Below are the code and all the weights of a small trained network. Each question names an input and a class and asks about switching units off, where a switched-off unit gives its printed mean instead of its output.

import numpy as np


def w(rows, s, z=0):
    codes = np.array(rows[::2]) - 128.0
    scale = np.full(codes.shape[1], s)
    scale[-1] = z or s
    return codes * scale


def f(y):
    return np.maximum(y, 0)


def log_softmax(a):
    a = a - a.max(-1, keepdims=True)
    return a - np.log(np.exp(a).sum(-1, keepdims=True))


def net(x, mask):
    res = np.array(x, float).reshape(1, 7) / 4 @ E
    y = f(res @ A[0][:, :-1].T + A[0][:, -1])
    res = res + np.where(mask, y, B[0][:, -1]) @ B[0][:, :-1]
    return log_softmax(res[-1] @ U[:, :-1].T + U[:, -1])


A, B = {}, {}
E = w([
[158,67,60,165,149,73,74],'x0',
[2,97,110,144,96,194,155],'x1',
[61,222,187,239,103,166,78],'x2',
[45,132,158,85,204,73,93],'x3',
[131,73,104,167,159,193,164],'x4',
[101,154,117,138,160,71,77],'x5',
[147,203,83,108,201,115,182],'x6',
],0.0094)
A[0] = w([
[105,158,60,136,172,144,201,96],'neuron 0',
[149,146,121,52,141,92,137,187],'neuron 1',
[163,132,168,111,141,162,160,71],'neuron 2',
[156,128,137,119,194,15,76,79],'neuron 3',
[154,136,144,183,90,150,118,207],'neuron 4',
[184,78,120,165,71,99,152,204],'neuron 5',
[65,134,201,160,112,160,49,183],'neuron 6',
[64,116,60,128,91,108,100,240],'neuron 7',
[169,160,195,43,103,99,156,98],'neuron 8',
[36,143,176,139,136,125,108,247],'neuron 9',
[166,121,112,130,157,2,61,163],'neuron 10',
[111,61,86,70,140,161,173,250],'neuron 11',
[167,144,109,186,78,123,113,61],'neuron 12',
[190,138,113,159,63,133,93,109],'neuron 13',
[57,184,115,73,192,153,178,224],'neuron 14',
[209,119,112,168,91,121,141,176],'neuron 15',
[124,96,118,130,160,91,76,152],'neuron 16',
[97,165,183,178,119,159,88,165],'neuron 17',
[191,111,141,154,190,81,94,109],'neuron 18',
[83,123,153,121,83,137,124,184],'neuron 19',
],0.012,0.0021)
B[0] = w([
[188,125,54,181,188,91,155,182],'neuron 0',
[170,142,154,69,118,107,130,195],'neuron 1',
[173,96,140,120,90,192,187,162],'neuron 2',
[131,236,162,47,254,95,76,239],'neuron 3',
[56,137,77,167,60,178,124,183],'neuron 4',
[97,115,91,112,82,217,58,189],'neuron 5',
[54,144,146,191,121,75,162,229],'neuron 6',
[133,102,143,126,111,46,84,182],'neuron 7',
[146,139,204,82,33,108,184,195],'neuron 8',
[93,143,156,189,142,20,131,219],'neuron 9',
[120,201,136,66,185,144,30,247],'neuron 10',
[180,63,163,111,148,131,116,208],'neuron 11',
[124,181,82,153,86,146,73,173],'neuron 12',
[99,163,69,114,18,158,97,182],'neuron 13',
[168,131,97,155,126,23,197,211],'neuron 14',
[112,141,82,100,81,187,100,193],'neuron 15',
[146,127,155,100,152,112,74,184],'neuron 16',
[64,167,149,188,121,134,170,213],'neuron 17',
[117,173,106,94,186,169,125,202],'neuron 18',
[93,113,196,149,159,114,122,178],'neuron 19',
],0.0084,0.014)
U = w([
[2,181,200,252,127,80,146,67],'0',
[138,196,108,165,209,172,129,81],'1',
[119,165,57,153,43,202,65,163],'2',
[176,129,227,38,60,105,190,61],'3',
[201,49,110,77,142,245,154,51],'4',
[197,143,39,167,167,71,182,190],'5',
[157,236,128,37,199,109,44,110],'6',
[69,15,165,111,116,68,24,255],'7',
],0.0086,0.0023)

Each question gives the input, the list of numbers given to net, and the class t.
The units are the neurons (one row each of A and B). Each row of codes is followed by its name. A weight is (code - 128) times the scale printed after its matrix; where a second scale follows, it is the last column's (A, B and U).
mask holds one flag per neuron, in row order. A switched-off neuron (its flag False) gives its mean, the last column of its row in B, instead of its output. The means were averaged over made-up inputs and are rounded, as every weight is.
A unit's drop is (log p(t) with every unit on - log p(t) with that unit switched off) / (log p(t) with every unit on - log p(t) with every unit switched off).
The circuit of an input: a set's keep is (log p(t) with only the set's units on - log p(t) with every unit switched off) / (log p(t) with every unit on - log p(t) with every unit switched off). Starting from the 12 units with the biggest drops (on a tie, the unit counted first), units are removed one at a time, each time the one whose removal leaves the highest keep (on an exact tie, the one counted first), for as long as the keep stays at least 0.8.
units of the circuit, in order: the units of the circuit, biggest drop first
most important unit: the unit with the biggest drop
k most important neurons: the k neurons with the biggest drops, biggest first
drop of u: that unit's drop, to one decimal
input [6,-4,8,-4,0,6,-5], class 2: 2 most important neurons -> [neuron 13; neuron 12]
input [-2,-5,-3,-8,6,-7,5], class 4: units of the circuit, in order -> [neuron 2; neuron 9]
input [1,8,3,-5,7,8,7], class 5: most important neuron -> [neuron 0]
input [0,5,-7,-8,-5,2,-4], class 2: 2 most important neurons -> [neuron 5; neuron 13]
input [-5,3,5,-8,-8,-6,7], class 2: units of the circuit, in order -> [neuron 6; neuron 3]
input [1,0,0,6,1,5,-7], class 0: 4 most important neurons -> [neuron 6; neuron 9; neuron 1; neuron 11]
input [-2,-2,4,0,7,-8,-1], class 2: units of the circuit, in order -> [neuron 9; neuron 3]
input [-8,6,-8,-7,0,3,2], class 4: units of the circuit, in order -> [neuron 9; neuron 11; neuron 3]
input [0,8,-5,2,-8,-7,6], class 5: 2 most important neurons -> [neuron 0; neuron 14]
input [-4,-1,-5,-5,-8,-1,-7], class 3: 2 most important neurons -> [neuron 8; neuron 10]
input [2,-1,-5,-7,7,-7,2], class 4: drop of neuron 11 -> 0.5
input [7,8,-2,-6,4,2,8], class 5: drop of neuron 0 -> 0.4
input [1,-6,-2,-1,1,-4,-2], class 2: drop of neuron 15 -> 0.2
input [8,-5,-1,-4,2,-4,1], class 2: most important unit -> neuron 5
